Below are the code and all the weights of a small trained network. Each question names an input and a class and asks about switching units off, where a switched-off unit gives its printed mean instead of its output.

import numpy as np


def w(rows, s, z=0):
    codes = np.array(rows[::2]) - 128.0
    scale = np.full(codes.shape[1], s)
    scale[-1] = z or s
    return codes * scale


def f(y):
    return np.maximum(y, 0)


def log_softmax(a):
    a = a - a.max(-1, keepdims=True)
    return a - np.log(np.exp(a).sum(-1, keepdims=True))


def net(x, mask):
    res = np.array(x, float).reshape(1, 4) / 4 @ E
    y = f(res @ A[0][:, :-1].T + A[0][:, -1])
    res = res + np.where(mask, y, B[0][:, -1]) @ B[0][:, :-1]
    return log_softmax(res[-1] @ U[:, :-1].T + U[:, -1])


A, B = {}, {}
E = w([
[213,231,218,89,180,110],'x0',
[75,201,90,53,91,26],'x1',
[55,148,249,90,83,179],'x2',
[120,121,147,158,130,108],'x3',
],0.012)
A[0] = w([
[172,98,193,136,204,164,148],'N0',
[181,164,123,94,144,86,132],'N1',
[95,2,130,146,148,179,141],'N2',
[63,80,117,133,88,94,170],'N3',
[158,65,90,176,117,211,161],'N4',
[130,54,71,127,147,121,161],'N5',
[90,114,79,136,72,53,144],'N6',
[220,79,95,144,186,145,166],'N7',
[46,171,157,28,50,93,144],'N8',
[37,113,171,134,47,175,162],'N9',
[173,87,147,173,154,234,255],'N10',
[222,149,95,138,222,61,148],'N11',
[122,89,35,162,140,98,181],'N12',
[162,176,220,101,137,126,116],'N13',
[198,179,133,108,129,92,138],'N14',
[178,92,101,145,209,154,151],'N15',
[114,99,51,149,172,114,172],'N16',
[121,85,103,134,123,177,144],'N17',
[70,116,118,119,56,207,150],'N18',
[114,62,45,171,128,169,172],'N19',
],0.0091,0.0067)
B[0] = w([
[234,137,143,124,145,202,202],'N0',
[77,191,107,182,124,81,178],'N1',
[94,99,216,142,99,109,216],'N2',
[139,78,80,109,97,97,196],'N3',
[83,91,206,152,173,81,212],'N4',
[82,131,192,78,165,63,187],'N5',
[179,108,55,62,104,72,198],'N6',
[131,152,95,214,198,91,201],'N7',
[13,71,85,149,195,104,227],'N8',
[100,55,80,150,64,187,217],'N9',
[161,95,254,204,156,193,247],'N10',
[143,241,23,195,68,106,211],'N11',
[136,122,139,43,181,66,207],'N12',
[116,196,226,37,222,191,199],'N13',
[102,187,132,199,137,103,185],'N14',
[128,137,94,229,225,106,187],'N15',
[134,121,156,51,209,66,190],'N16',
[98,105,186,132,117,97,174],'N17',
[115,35,157,203,53,152,196],'N18',
[122,83,192,109,164,91,216],'N19',
],0.0065,0.015)
U = w([
[60,126,182,108,217,87,185],'0',
[198,151,95,199,170,154,91],'1',
[170,101,85,2,129,51,127],'2',
[112,224,79,150,62,79,81],'3',
[144,54,170,168,30,160,74],'4',
[181,137,186,75,145,239,71],'5',
[72,77,48,128,41,131,254],'6',
],0.0087,0.0019)

Each question gives the input, the list of numbers given to net, and the class t.
The units are the neurons (one row each of A and B). Each row of codes is followed by its name. A weight is (code - 128) times the scale printed after its matrix; where a second scale follows, it is the last column's (A, B and U).
mask holds one flag per neuron, in row order. A switched-off neuron (its flag False) gives its mean, the last column of its row in B, instead of its output. The means were averaged over made-up inputs and are rounded, as every weight is.
A unit's drop is (log p(t) with every unit on - log p(t) with that unit switched off) / (log p(t) with every unit on - log p(t) with every unit switched off).
The circuit of an input: a set's keep is (log p(t) with only the set's units on - log p(t) with every unit switched off) / (log p(t) with every unit on - log p(t) with every unit switched off). Starting from the 12 units with the biggest drops (on a tie, the unit counted first), units are removed one at a time, each time the one whose removal leaves the highest keep (on an exact tie, the one counted first), for as long as the keep stays at least 0.8.
units of the circuit, in order: the units of the circuit, biggest drop first
k most important neurons: the k neurons with the biggest drops, biggest first
drop of u: that unit's drop, to one decimal
input [-6,1,2,4], class 6: units of the circuit, in order => (N10, N9)
input [1,8,-6,-6], class 3: units of the circuit, in order => (N11)
input [-1,-2,1,2], class 4: units of the circuit, in order => (N13, N8, N12)
input [-7,1,-2,-4], class 2: units of the circuit, in order => (N6, N10, N12)
input [8,0,-6,-4], class 1: 2 most important neurons => (N15, N7)
input [1,8,-5,0], class 3: 2 most important neurons => (N11, N1)
input [-7,4,0,-6], class 2: 3 most important neurons => (N12, N6, N16)
input [-4,7,1,-4], class 6: 2 most important neurons => (N8, N13)
input [-6,8,2,-8], class 6: drop of N8 => 0.2
input [-7,1,3,4], class 6: drop of N18 => -0.1
input [-8,2,4,8], class 6: drop of N10 => 0.2
